Below is a small trained network, with its code and all its weights. Each question gives an input and a class and asks what happens when units are switched off, that is, made to give their printed mean instead of their output.

import numpy as np


def w(rows, s, z=0):
    codes = np.array(rows[::2]) - 128.0
    scale = np.full(codes.shape[1], s)
    scale[-1] = z or s
    return codes * scale


def f(y):
    return y / 2 * (1 + np.tanh(0.7978845608 * (y + 0.044715 * y**3)))


def log_softmax(a):
    a = a - a.max(-1, keepdims=True)
    return a - np.log(np.exp(a).sum(-1, keepdims=True))


def net(x, mask):
    res = np.array(x, float).reshape(1, 2) / 4 @ E
    y = f(res @ A[0][:, :-1].T + A[0][:, -1])
    res = res + np.where(mask, y, B[0][:, -1]) @ B[0][:, :-1]
    return log_softmax(res[-1] @ U[:, :-1].T + U[:, -1])


A, B = {}, {}
E = w([
[142,133,94,175,250,155,126,248,77],'x0',
[49,111,152,3,186,85,253,110,62],'x1',
],0.0074)
A[0] = w([
[143,135,115,134,134,149,111,122,118,211],'N1',
[116,114,133,160,105,127,109,137,127,162],'N2',
[134,146,115,148,67,113,109,121,153,254],'N3',
[129,141,132,80,151,147,151,115,117,187],'N4',
[145,115,137,184,103,140,73,125,145,169],'N5',
[128,124,125,119,153,120,108,131,128,154],'N6',
[122,93,132,121,160,136,140,161,127,175],'N7',
[153,125,121,157,107,168,110,143,132,106],'N8',
[115,144,138,117,154,145,122,146,120,160],'N9',
[151,133,131,121,79,92,125,62,140,206],'N10',
[132,135,131,160,225,138,116,223,131,204],'N11',
[116,115,114,59,183,105,194,139,105,220],'N12',
[152,128,113,247,101,124,41,162,150,175],'N13',
[116,130,137,97,39,137,118,54,150,131],'N14',
[129,127,110,115,123,142,145,107,126,205],'N15',
[132,132,137,149,149,108,126,154,133,123],'N16',
[111,155,137,108,133,130,128,129,124,145],'N17',
[136,139,114,161,179,124,107,204,98,218],'N18',
],0.013,0.004)
B[0] = w([
[74,86,140,113,123,124,118,209,128,150],'N1',
[99,152,138,133,112,120,123,141,120,148],'N2',
[28,101,143,117,80,116,89,205,152,190],'N3',
[66,118,143,125,175,140,94,140,116,165],'N4',
[132,202,164,147,93,120,94,162,141,196],'N5',
[127,116,143,132,126,118,143,155,119,135],'N6',
[150,123,125,142,150,113,162,133,124,159],'N7',
[167,190,154,118,104,124,113,85,152,159],'N8',
[145,116,123,131,145,123,139,138,116,145],'N9',
[58,71,106,57,73,165,124,140,118,191],'N10',
[168,89,71,202,126,143,178,142,116,226],'N11',
[91,152,165,141,198,62,82,101,158,225],'N12',
[171,189,160,5,101,200,123,216,133,247],'N13',
[139,117,107,152,29,155,153,13,114,205],'N14',
[29,89,125,91,143,125,136,188,115,146],'N15',
[166,115,129,122,105,138,130,117,137,139],'N16',
[119,123,129,127,139,121,109,122,123,136],'N17',
[103,58,87,169,134,139,159,205,108,205],'N18',
],0.023,0.014)
U = w([
[109,253,220,65,30,166,61,207,204,246],'0',
[62,43,104,121,32,142,139,34,131,176],'1',
[247,225,192,105,122,95,162,117,173,5],'2',
[100,156,246,88,241,50,117,78,128,140],'3',
[190,234,154,163,130,150,113,83,147,5],'4',
[145,62,67,255,152,93,193,141,126,232],'5',
[216,99,82,114,82,193,232,192,101,21],'6',
],0.0063,0.0014)

Each question gives the input, the list of numbers given to net, and the class t.
The units are the neurons (one row each of A and B). Each row of codes is followed by its name. A weight is (code - 128) times the scale printed after its matrix; where a second scale follows, it is the last column's (A, B and U).
mask holds one flag per neuron, in row order. A switched-off neuron (its flag False) gives its mean, the last column of its row in B, instead of its output. The means were averaged over made-up inputs and are rounded, as every weight is.
A unit's drop is (log p(t) with every unit on - log p(t) with that unit switched off) / (log p(t) with every unit on - log p(t) with every unit switched off).
The circuit of an input: a set's keep is (log p(t) with only the set's units on - log p(t) with every unit switched off) / (log p(t) with every unit on - log p(t) with every unit switched off). Starting from the 12 units with the biggest drops (on a tie, the unit counted first), units are removed one at a time, each time the one whose removal leaves the highest keep (on an exact tie, the one counted first), for as long as the keep stays at least 0.8.
circuit, biggest first: the units of the circuit, biggest drop first
k most important neurons: the k neurons with the biggest drops, biggest first
drop when u is switched off: that unit's drop, to one decimal
input [-5,8], class 3: circuit, biggest first	N12
input [7,-6], class 6: 2 most important neurons	N11, N18
input [-6,8], class 1: 3 most important neurons	N14, N10, N13
input [3,5], class 3: 2 most important neurons	N12, N14
input [-7,-3], class 1: 2 most important neurons	N14, N10
input [4,-4], class 6: 3 most important neurons	N11, N18, N12
input [8,-1], class 6: 2 most important neurons	N13, N12
input [-3,3], class 1: drop when N13 is switched off	0.6
input [0,1], class 3: circuit, biggest first	N13, N11, N14
input [2,-1], class 6: drop when N12 is switched off	0.2
input [-3,4], class 1: drop when N11 is switched off	-0.1
input [2,4], class 3: drop when N12 is switched off	0.2
